Below are the code and all the weights of a small trained network. Each question names an input and a target symbol and asks about switching units off, where a switched-off unit gives its printed mean instead of its output.

import numpy as np


def w(rows, s, z=0):
    codes = np.array(rows[::2]) - 128.0
    scale = np.full(codes.shape[1], s)
    scale[-1] = z or s
    return codes * scale


def f(y):
    return y / 2 * (1 + np.tanh(0.7978845608 * (y + 0.044715 * y**3)))


def softmax(a):
    e = np.exp(a - a.max(-1, keepdims=True))
    return e / e.sum(-1, keepdims=True)


def log_softmax(a):
    a = a - a.max(-1, keepdims=True)
    return a - np.log(np.exp(a).sum(-1, keepdims=True))


def net(x, mask):
    ids = ['αβθξστω'.index(c) for c in x.split()]
    T = len(ids)
    res = E[ids] + P[:T]
    r = res
    for j in range(2):
        rows = slice(2 * j, 2 * j + 2)
        q, k, v = (r @ M[0][rows].T for M in (Q, K, V))
        z = softmax(np.where(np.tri(T) > 0, q @ k.T / 2**0.5, -1e9)) @ v
        o = O[0][rows]
        res = res + np.where(mask[j], z, o[:, -1]) @ o[:, :-1]
    y = f(res @ A[0][:, :-1].T + A[0][:, -1])
    res = res + np.where(mask[2:10], y, B[0][:, -1]) @ B[0][:, :-1]
    return log_softmax(res[-1] @ U[:, :-1].T + U[:, -1])


Q, K, V, O, A, B = {}, {}, {}, {}, {}, {}
E = w([
[107,25,97],'α',
[18,193,152],'β',
[212,134,64],'θ',
[141,205,2],'ξ',
[38,250,49],'σ',
[225,73,124],'τ',
[144,109,173],'ω',
],0.0085)
P = w([
[134,86,122],'0',
[123,122,130],'1',
[109,117,130],'2',
[141,115,132],'3',
[120,164,149],'4',
[95,90,107],'5',
[163,171,152],'6',
[72,78,103],'7',
[173,200,164],'8',
[38,46,87],'9',
[243,201,173],'10',
[10,107,105],'11',
[191,126,151],'12',
],0.011)
Q[0] = w([
[125,59,99],'H1',
[36,83,120],'H1',
[8,77,73],'H2',
[194,104,140],'H2',
],0.013)
K[0] = w([
[127,193,189],'H1',
[205,177,163],'H1',
[172,195,194],'H2',
[4,121,127],'H2',
],0.013)
V[0] = w([
[141,27,104],'H1',
[200,123,87],'H1',
[152,102,246],'H2',
[49,114,157],'H2',
],0.013)
O[0] = w([
[111,22,105,255],'H1',
[189,106,88,137],'H1',
[179,91,251,117],'H2',
[81,140,187,154],'H2',
],0.012,0.0041)
A[0] = w([
[82,65,247,172],'N1',
[84,127,25,121],'N2',
[193,101,255,205],'N3',
[129,69,91,237],'N4',
[38,193,90,251],'N5',
[216,94,87,98],'N6',
[64,122,194,149],'N7',
[166,50,236,71],'N8',
],0.0091,0.0029)
B[0] = w([
[149,113,203,231],'N1',
[77,83,119,186],'N2',
[181,189,172,178],'N3',
[142,1,171,254],'N4',
[128,203,169,172],'N5',
[170,110,92,169],'N6',
[83,193,122,159],'N7',
[136,92,152,201],'N8',
],0.009,0.0066)
U = w([
[2,57,211,141],'α',
[79,197,215,131],'β',
[197,138,63,55],'θ',
[102,147,38,83],'ξ',
[58,188,109,67],'σ',
[231,124,127,127],'τ',
[205,163,216,252],'ω',
],0.007,0.0036)

Each question gives the input, a string of symbols that net reads in full, and the target symbol t.
The units are the heads (2 rows each of Q, K, V and O) and the neurons (one row each of A and B). Each row of codes is followed by its name. A weight is (code - 128) times the scale printed after its matrix; where a second scale follows, it is the last column's (O, A, B and U).
mask holds one flag per unit, heads first, then neurons. A switched-off unit (its flag False) gives its mean, the last column of its rows in O or B, instead of its output. The means were averaged over made-up inputs and are rounded, as every weight is.
A unit's drop is (log p(t) with every unit on - log p(t) with that unit switched off) / (log p(t) with every unit on - log p(t) with every unit switched off).
The circuit of an input: a set's keep is (log p(t) with only the set's units on - log p(t) with every unit switched off) / (log p(t) with every unit on - log p(t) with every unit switched off). Starting from all 10 units, units are removed one at a time, each time the one whose removal leaves the highest keep (on an exact tie, the one counted first), for as long as the keep stays at least 0.8.
circuit, biggest first: the units of the circuit, biggest drop first
most important unit: the unit with the biggest drop
top k neurons: the k neurons with the biggest drops, biggest first
which heads matter: for each layer, one digit per head in row order, 1 if its drop is at least 0.15 and else 0, layers parted by /
drop when u is switched off: that unit's drop, to one decimal
input α β α, target β: circuit, biggest first	[H1 H2 N4 N5]
input α α α α σ α, target σ: circuit, biggest first	[H1 H2 N4]
input ξ β β, target β: circuit, biggest first	[N5 H1]
input ξ α ω ξ τ α θ α α α τ τ, target τ: circuit, biggest first	[H2 H1]
input α θ ω β τ α ω α, target ω: circuit, biggest first	[H2 H1 N3]
input α α σ α ξ β α α θ α τ ω, target τ: circuit, biggest first	[H2 H1]
input α ω ω α τ β α α τ σ ξ, target σ: most important unit	H2
input ω α α α α α α ξ α θ ω θ, target ω: circuit, biggest first	[H2 N3]
input α ω ω θ α ω τ ω α ξ α, target ξ: which heads matter	01
input α α τ α ω α ξ, target α: circuit, biggest first	[H1 N2]
input α β σ, target σ: top 3 neurons	[N4 N1 N5]
input β α α α α ξ α σ ω α ω τ, target ω: circuit, biggest first	[H2 N3]
input ω ω α β β α, target β: circuit, biggest first	[H1 H2 N4 N7]
input ω σ α ω α α α ω θ α θ α, target θ: circuit, biggest first	[H1 H2]
input ξ τ ξ α α ξ ξ, target ξ: top 2 neurons	[N2 N1]
input α α α α ω ω ω ω α τ ξ α ξ, target α: circuit, biggest first	[H1 H2]
input τ β β β β α ξ σ, target σ: most important unit	H1
input ω ω β, target ω: top 3 neurons	[N3 N1 N2]
input α β ξ τ α α ω α α α β ω, target β: top 3 neurons	[N4 N7 N6]
input β β θ α α σ α α τ α, target τ: top neuron	[N6]
input τ τ τ τ α α θ α ω α ω, target α: drop when H2 is switched off	0.6
input ω α α τ ξ α α ξ α α α, target α: drop when H1 is switched off	0.8
input θ ω ξ α ω ω β α ξ ω σ β, target σ: drop when H2 is switched off	0.3
